What can hang from each mark:
lidul: ruzalal
veperat: lidul mebuf ruzalal
fofuruz: razin veperat
razin: fofuruz mebuf sepeb
mebuf: lidul razin ruzalal samu
samu: fofuruz mebuf

Known rows, with every way that one mark hangs from another:
veperat(mebuf): [-0.01 -0.05  0.04 -0.07 -0.04 -0.06 -0.01 -0.09  0.05  0.11 -0.01  0.03
  0.09  0.04 -0.06  0.09 -0.09  0.09 -0.08 -0.12  0.05]
mebuf(lidul(ruzalal) razin samu): [ 0.15 -0.24 -0.12  0.05 -0.05  0.02  0.01  0.17  0.08  0.09 -0.09 -0.18
 -0.18 -0.07 -0.21  0.21  0.21  0.07 -0.02  0.06 -0.03]
razin(fofuruz(veperat) mebuf(lidul samu) sepeb): [ 0.00 -0.10  0.13 -0.24  0.14  0.22  0.18  0.50  0.37 -0.02 -0.11 -0.19
  0.17 -0.10 -0.42  0.20  0.06 -0.05  0.08  0.16 -0.21]
mebuf(razin(sepeb) samu(fofuruz)): [-0.07 -0.11  0.03 -0.12  0.05 -0.01  0.00  0.15  0.30  0.20 -0.12 -0.29
  0.03 -0.19 -0.38  0.31  0.07  0.12 -0.05 -0.23 -0.09]
samu(fofuruz(razin veperat) mebuf(lidul ruzalal)): [ 0.19 -0.11  0.04 -0.17  0.05  0.18  0.10  0.03  0.09 -0.04 -0.15 -0.33
  0.02 -0.08 -0.56  0.36 -0.07  0.04  0.07 -0.14 -0.02]
razin(mebuf(samu) sepeb): [-0.04 -0.01  0.06 -0.17  0.03  0.12  0.10  0.29  0.31  0.01 -0.11 -0.14
  0.11 -0.11 -0.20  0.09  0.04  0.02 -0.04  0.02 -0.06]
fofuruz(razin(mebuf(lidul(ruzalal) samu) sepeb)): [ 0.12 -0.09 -0.11 -0.07  0.07  0.18  0.17  0.33  0.14 -0.01 -0.16 -0.17
 -0.02 -0.11 -0.31  0.19  0.24  0.10 -0.08 -0.01 -0.14]
razin(fofuruz): [-0.08 -0.01  0.12 -0.07  0.08  0.03  0.06  0.11  0.08  0.05  0.02  0.04
  0.06  0.05  0.03  0.04  0.09  0.00  0.04  0.03 -0.01]
samu(mebuf): [-0.02  0.07  0.08 -0.08 -0.01 -0.09  0.05 -0.04  0.02  0.00 -0.05 -0.07
  0.02  0.06  0.02  0.13 -0.07  0.13 -0.01 -0.09  0.10]
fofuruz(razin(sepeb) veperat(mebuf)): [-0.08  0.04  0.02 -0.22  0.14  0.03  0.00  0.03  0.06  0.08 -0.26 -0.09
  0.29  0.02 -0.41  0.17 -0.14  0.21 -0.12 -0.20 -0.11]
mebuf(razin): [-0.05 -0.06  0.00 -0.08  0.04 -0.01 -0.03  0.00  0.05  0.13 -0.07 -0.10
 -0.01  0.00 -0.08  0.11  0.03  0.09 -0.03 -0.02  0.05]
veperat(lidul ruzalal): [-0.12 -0.08  0.10  0.12  0.05  0.17  0.05 -0.19  0.13 -0.06 -0.02 -0.06
  0.08 -0.06  0.04 -0.09  0.09 -0.13  0.14 -0.07 -0.02]
fofuruz(razin(mebuf(samu)) veperat(lidul)): [-0.08 -0.10  0.15 -0.24  0.02  0.28  0.08  0.12  0.19 -0.02 -0.13 -0.14
  0.18  0.08 -0.23  0.06  0.13 -0.05  0.08  0.20  0.10]
razin(mebuf sepeb): [-0.07  0.12  0.03 -0.10  0.06  0.05  0.16  0.24  0.19  0.00 -0.06 -0.05
  0.12 -0.07 -0.12  0.06  0.01  0.03 -0.03 -0.02 -0.09]
veperat(mebuf(samu) ruzalal): [-0.01 -0.18  0.10 -0.10  0.02  0.15 -0.09 -0.14  0.28  0.11 -0.14 -0.12
  0.10 -0.05 -0.23  0.05 -0.08 -0.02 -0.07 -0.17  0.09]
fofuruz(veperat(lidul(ruzalal) mebuf(razin))): [-0.10 -0.01  0.07  0.01 -0.11 -0.14  0.07  0.01  0.10  0.15 -0.15 -0.03
  0.14  0.14 -0.19  0.17  0.10  0.08  0.02  0.01  0.06]
samu(mebuf(lidul razin(fofuruz sepeb) ruzalal)): [ 0.00 -0.20  0.12 -0.18  0.18  0.12  0.16  0.21  0.27  0.06 -0.16 -0.36
  0.09 -0.17 -0.33  0.39  0.01  0.21  0.07 -0.16 -0.21]
fofuruz(razin(sepeb)): [-0.07  0.01 -0.05 -0.09  0.18  0.08  0.02  0.02 -0.02  0.02 -0.15 -0.10
  0.11 -0.06 -0.16  0.07  0.02  0.17 -0.07 -0.18 -0.15]
razin(fofuruz(veperat(lidul ruzalal)) sepeb): [-0.26  0.03  0.22  0.00  0.21  0.18  0.13  0.10  0.29 -0.06 -0.18 -0.10
  0.31 -0.06 -0.23 -0.01  0.08 -0.11  0.20 -0.06 -0.23]
samu(fofuruz(razin) mebuf(ruzalal)): [ 0.08 -0.03  0.10 -0.17  0.03  0.10  0.07 -0.07  0.10  0.05 -0.12 -0.24
  0.02 -0.04 -0.31  0.27 -0.02  0.11 -0.01 -0.25  0.10]
razin(fofuruz mebuf sepeb): [-0.15  0.11  0.15 -0.16  0.14  0.07  0.21  0.35  0.27  0.04 -0.04 -0.01
  0.18 -0.02 -0.10  0.09  0.09  0.02  0.01  0.02 -0.11]
mebuf(lidul razin): [ 0.07 -0.21 -0.08 -0.01  0.06  0.06  0.02  0.01  0.01  0.08  0.01 -0.17
 -0.10 -0.08 -0.14  0.20  0.05  0.07  0.00 -0.01 -0.06]
mebuf(lidul ruzalal samu): [ 0.23 -0.38 -0.03 -0.04 -0.04  0.28 -0.02  0.09  0.17 -0.08 -0.03 -0.26
 -0.07 -0.22 -0.27  0.11  0.00 -0.08  0.09  0.09 -0.13]

Rows:
[ 0.16  0.03 -0.10  0.10 -0.07  0.03  0.21  0.26  0.05 -0.04  0.04  0.01
 -0.13 -0.01 -0.07  0.08  0.19 -0.07  0.00  0.13 -0.02]
razin(mebuf(lidul(ruzalal)))
[-0.08 -0.21  0.07  0.00 -0.15 -0.08  0.02 -0.03  0.19  0.20 -0.10 -0.09
  0.05  0.05 -0.07  0.20  0.20  0.13 -0.02 -0.04  0.10]
veperat(lidul(ruzalal) mebuf(razin samu))
[-0.15  0.01  0.07 -0.16  0.17  0.06 -0.03  0.00  0.32  0.17 -0.34 -0.21
  0.27 -0.07 -0.53  0.18 -0.16  0.11 -0.07 -0.25 -0.09]
fofuruz(veperat(mebuf(razin(sepeb)) ruzalal))
[ 0.08 -0.27  0.13 -0.20  0.10  0.36  0.19  0.44  0.45 -0.04 -0.08 -0.26
  0.11 -0.24 -0.36  0.19  0.10 -0.06  0.09  0.10 -0.24]
razin(fofuruz mebuf(lidul ruzalal samu) sepeb)
[-0.11  0.18  0.03 -0.04  0.05  0.07  0.24  0.27  0.10 -0.07 -0.22 -0.05
  0.21  0.07 -0.24  0.06  0.21  0.02  0.05  0.07 -0.10]
fofuruz(razin(mebuf sepeb) veperat(lidul(ruzalal)))
[-0.11  0.11 -0.02  0.06  0.06  0.00  0.12  0.12 -0.03 -0.07 -0.23 -0.06
  0.18  0.04 -0.21  0.04  0.18  0.07  0.07 -0.03 -0.19]
fofuruz(razin(sepeb) veperat(lidul(ruzalal)))
[ 0.19 -0.18 -0.11  0.13 -0.09  0.03  0.03  0.16  0.03 -0.04 -0.03 -0.09
 -0.16 -0.07 -0.12  0.10  0.18 -0.03  0.01  0.08 -0.08]
mebuf(lidul(ruzalal) samu)
[-0.06 -0.01  0.04  0.15 -0.16 -0.13  0.11 -0.09  0.02  0.05  0.01  0.10
  0.08  0.09  0.09  0.06  0.14  0.05  0.02 -0.06  0.03]
veperat(lidul(ruzalal) mebuf)
[-0.23  0.03  0.20 -0.04  0.12  0.05  0.15  0.20  0.18 -0.05 -0.09 -0.05
  0.30 -0.01 -0.13  0.06  0.09 -0.01  0.18  0.04 -0.24]
razin(fofuruz(veperat(lidul)) sepeb)
[-0.20  0.00  0.08 -0.03  0.23  0.26  0.06 -0.07  0.13 -0.09 -0.27 -0.18
  0.27 -0.07 -0.32 -0.02  0.04 -0.01  0.10 -0.15 -0.19]
fofuruz(razin(sepeb) veperat(lidul ruzalal))
[ 0.19 -0.18  0.02 -0.10  0.04  0.17  0.11 -0.06  0.06  0.00 -0.05 -0.30
 -0.07 -0.13 -0.37  0.35  0.00  0.09  0.03 -0.24 -0.01]
samu(fofuruz(razin) mebuf(lidul ruzalal))
[-0.13  0.06  0.06 -0.15  0.11 -0.12  0.07  0.06  0.13  0.11 -0.20 -0.24
  0.09 -0.04 -0.16  0.28 -0.06  0.29 -0.06 -0.23 -0.03]
samu(mebuf(razin(sepeb)))
[ 0.25 -0.28  0.05 -0.11 -0.09  0.30  0.13  0.24  0.37  0.00  0.05 -0.27
 -0.08 -0.24 -0.42  0.24  0.08 -0.18  0.08  0.06 -0.02]
razin(mebuf(lidul ruzalal samu(fofuruz)))
[-0.21  0.05  0.17 -0.22  0.20 -0.10  0.12  0.17  0.20  0.17 -0.18 -0.19
  0.15  0.01 -0.14  0.31  0.03  0.29 -0.02 -0.20 -0.05]
samu(mebuf(razin(fofuruz sepeb)))
[ 0.23 -0.43  0.00 -0.17 -0.02  0.27 -0.01 -0.07  0.21  0.12 -0.05 -0.29
  0.01 -0.19 -0.52  0.35  0.00  0.05 -0.04 -0.22 -0.03]
veperat(mebuf(lidul ruzalal samu(fofuruz(razin))))
[-0.04  0.21  0.13  0.10 -0.15 -0.22  0.19  0.06  0.08 -0.01 -0.07 -0.07
  0.04  0.11 -0.15  0.22  0.13 -0.02  0.13 -0.07  0.07]
samu(fofuruz(veperat(lidul(ruzalal))) mebuf)
[ 0.09  0.01  0.12 -0.08 -0.07  0.00  0.08  0.00  0.19  0.02 -0.05 -0.21
  0.00 -0.08 -0.24  0.24 -0.06  0.01  0.05 -0.19  0.06]
samu(fofuruz mebuf(ruzalal))
[ 0.18 -0.42  0.04 -0.24 -0.04  0.23 -0.08  0.09  0.31  0.11 -0.21 -0.35
  0.09 -0.13 -0.60  0.31 -0.13  0.05  0.01  0.05 -0.04]
fofuruz(veperat(mebuf(lidul razin ruzalal samu)))
[ 0.11  0.08 -0.12  0.03  0.07  0.05  0.28  0.28  0.10  0.04 -0.05 -0.12
 -0.05 -0.12 -0.36  0.28  0.26  0.05 -0.06 -0.18 -0.14]
samu(fofuruz(razin(mebuf(lidul(ruzalal)) sepeb)))
[-0.03 -0.40  0.13 -0.17  0.16  0.24 -0.01 -0.01  0.36  0.24 -0.11 -0.24
  0.07 -0.09 -0.35  0.28  0.06  0.06 -0.02 -0.15  0.02]
veperat(mebuf(lidul razin(fofuruz) samu) ruzalal)
[-0.04 -0.21 -0.03 -0.03  0.18  0.12  0.05 -0.08  0.25  0.15 -0.17 -0.25
  0.10 -0.21 -0.39  0.26 -0.07  0.14 -0.07 -0.35 -0.18]
veperat(mebuf(lidul razin(sepeb)) ruzalal)
[-0.10 -0.08  0.03  0.08 -0.11 -0.14  0.08 -0.08  0.07  0.18 -0.05  0.00
  0.06  0.09  0.01  0.17  0.17  0.14 -0.01 -0.09  0.08]
veperat(lidul(ruzalal) mebuf(razin))
